Below are the code and all the weights of a small trained network. Each question names an input and a class and asks about switching units off, where a switched-off unit gives its printed mean instead of its output.

import numpy as np


def w(rows, s, z=0):
    codes = np.array(rows[::2]) - 128.0
    scale = np.full(codes.shape[1], s)
    scale[-1] = z or s
    return codes * scale


def norm(h):
    return h / np.sqrt((h * h).mean(-1, keepdims=True) + 1e-5)


def f(y):
    return y / 2 * (1 + np.tanh(0.7978845608 * (y + 0.044715 * y**3)))


def log_softmax(a):
    a = a - a.max(-1, keepdims=True)
    return a - np.log(np.exp(a).sum(-1, keepdims=True))


def net(x, mask):
    res = np.array(x, float).reshape(1, 2) / 4 @ E
    u = 0
    for l in range(3):
        y = f(norm(res) @ A[l][:, :-1].T + A[l][:, -1])
        res = res + np.where(mask[u : u + 9], y, B[l][:, -1]) @ B[l][:, :-1]
        u += 9
    return log_softmax(norm(res)[-1] @ U[:, :-1].T + U[:, -1])


A, B = {}, {}
E = w([
[180,2,185,48,168],'x0',
[112,134,229,220,81],'x1',
],0.0066)
A[0] = w([
[187,63,160,134,52,133],'L0N1',
[141,254,189,140,254,5],'L0N2',
[124,100,106,150,209,7],'L0N3',
[65,103,47,112,175,150],'L0N4',
[105,112,176,27,66,194],'L0N5',
[100,112,142,208,102,204],'L0N6',
[38,225,131,119,110,71],'L0N7',
[166,114,144,172,117,3],'L0N8',
[163,122,83,125,167,86],'L0N9',
],0.0072,0.004)
B[0] = w([
[31,117,27,131,81,196],'L0N1',
[93,77,2,141,67,107],'L0N2',
[117,246,214,174,180,93],'L0N3',
[102,134,167,133,35,232],'L0N4',
[58,118,105,191,91,225],'L0N5',
[99,102,132,68,183,254],'L0N6',
[66,69,68,126,66,239],'L0N7',
[185,212,173,175,214,91],'L0N8',
[112,127,104,88,110,144],'L0N9',
],0.0067,0.003)
A[1] = w([
[169,72,113,181,143,134],'L1N1',
[148,143,245,179,130,123],'L1N2',
[140,151,114,162,142,3],'L1N3',
[97,92,200,213,126,145],'L1N4',
[161,159,67,61,154,161],'L1N5',
[72,109,107,129,160,95],'L1N6',
[111,121,164,88,69,56],'L1N7',
[162,63,193,112,237,82],'L1N8',
[164,166,192,130,177,13],'L1N9',
],0.011,0.0054)
B[1] = w([
[135,166,147,191,191,134],'L1N1',
[199,184,150,128,181,170],'L1N2',
[164,152,36,144,60,100],'L1N3',
[212,183,154,76,156,254],'L1N4',
[254,185,104,209,181,214],'L1N5',
[107,138,99,74,115,183],'L1N6',
[117,75,140,22,68,152],'L1N7',
[58,60,113,163,60,170],'L1N8',
[149,104,178,163,228,113],'L1N9',
],0.0081,0.0047)
A[2] = w([
[147,130,84,108,228,76],'L2N1',
[146,100,61,82,102,65],'L2N2',
[91,201,123,194,83,88],'L2N3',
[198,151,129,103,138,4],'L2N4',
[160,5,168,138,158,77],'L2N5',
[145,130,67,96,87,58],'L2N6',
[128,95,100,153,119,117],'L2N7',
[190,170,144,125,150,197],'L2N8',
[217,152,130,165,140,132],'L2N9',
],0.012,0.0039)
B[2] = w([
[85,119,230,149,146,160],'L2N1',
[121,111,228,120,153,254],'L2N2',
[135,119,45,142,84,235],'L2N3',
[166,203,100,117,171,177],'L2N4',
[117,184,10,191,74,251],'L2N5',
[136,95,184,135,178,221],'L2N6',
[143,231,103,70,110,160],'L2N7',
[171,109,129,152,196,253],'L2N8',
[150,177,211,99,192,234],'L2N9',
],0.011,0.0042)
U = w([
[55,149,6,204,43,251],'0',
[205,178,195,180,207,77],'1',
[57,69,190,109,97,162],'2',
],0.012,0.0024)

Each question gives the input, the list of numbers given to net, and the class t.
The units are the neurons (one row each of A and B). Each row of codes is followed by its name. A weight is (code - 128) times the scale printed after its matrix; where a second scale follows, it is the last column's (A, B and U).
mask holds one flag per neuron, layer by layer. A switched-off neuron (its flag False) gives its mean, the last column of its row in B, instead of its output. The means were averaged over made-up inputs and are rounded, as every weight is.
A unit's drop is (log p(t) with every unit on - log p(t) with that unit switched off) / (log p(t) with every unit on - log p(t) with every unit switched off).
The circuit of an input: a set's keep is (log p(t) with only the set's units on - log p(t) with every unit switched off) / (log p(t) with every unit on - log p(t) with every unit switched off). Starting from the 12 units with the biggest drops (on a tie, the unit counted first), units are removed one at a time, each time the one whose removal leaves the highest keep (on an exact tie, the one counted first), for as long as the keep stays at least 0.8.
circuit, biggest first: the units of the circuit, biggest drop first
most important unit: the unit with the biggest drop
k most important neurons: the k neurons with the biggest drops, biggest first
top k neurons in layer l: the k neurons of layer l with the biggest drops, biggest first
drop when u is switched off: that unit's drop, to one decimal
input [0,-2], class 2: most important unit -> L0N4
input [7,-7], class 0: circuit, biggest first -> (L1N8 L2N5)
input [3,-3], class 2: circuit, biggest first -> (L1N4 L2N8)
input [-1,3], class 2: 3 most important neurons -> (L0N6 L1N5 L0N4)
input [-3,-1], class 2: top 2 neurons in layer 0 -> (L0N7 L0N5)
input [-5,-6], class 1: top 2 neurons in layer 1 -> (L1N5 L1N8)
input [1,0], class 2: 2 most important neurons -> (L0N1 L2N5)
input [-6,-7], class 1: 2 most important neurons -> (L1N5 L0N5)
input [8,8], class 0: 3 most important neurons -> (L2N5 L1N8 L0N1)
input [0,2], class 2: 2 most important neurons -> (L0N6 L1N6)
input [0,3], class 2: 4 most important neurons -> (L0N6 L0N1 L0N4 L1N5)
input [-3,2], class 2: 2 most important neurons -> (L0N6 L2N5)
input [-2,-3], class 2: 2 most important neurons -> (L0N4 L1N4)
input [1,1], class 2: most important unit -> L0N1
input [7,4], class 0: drop when L0N3 is switched off -> 0.0
input [7,6], class 0: drop when L2N5 is switched off -> 0.5
input [4,0], class 0: drop when L2N5 is switched off -> 0.3
input [6,1], class 0: drop when L2N5 is switched off -> 0.1
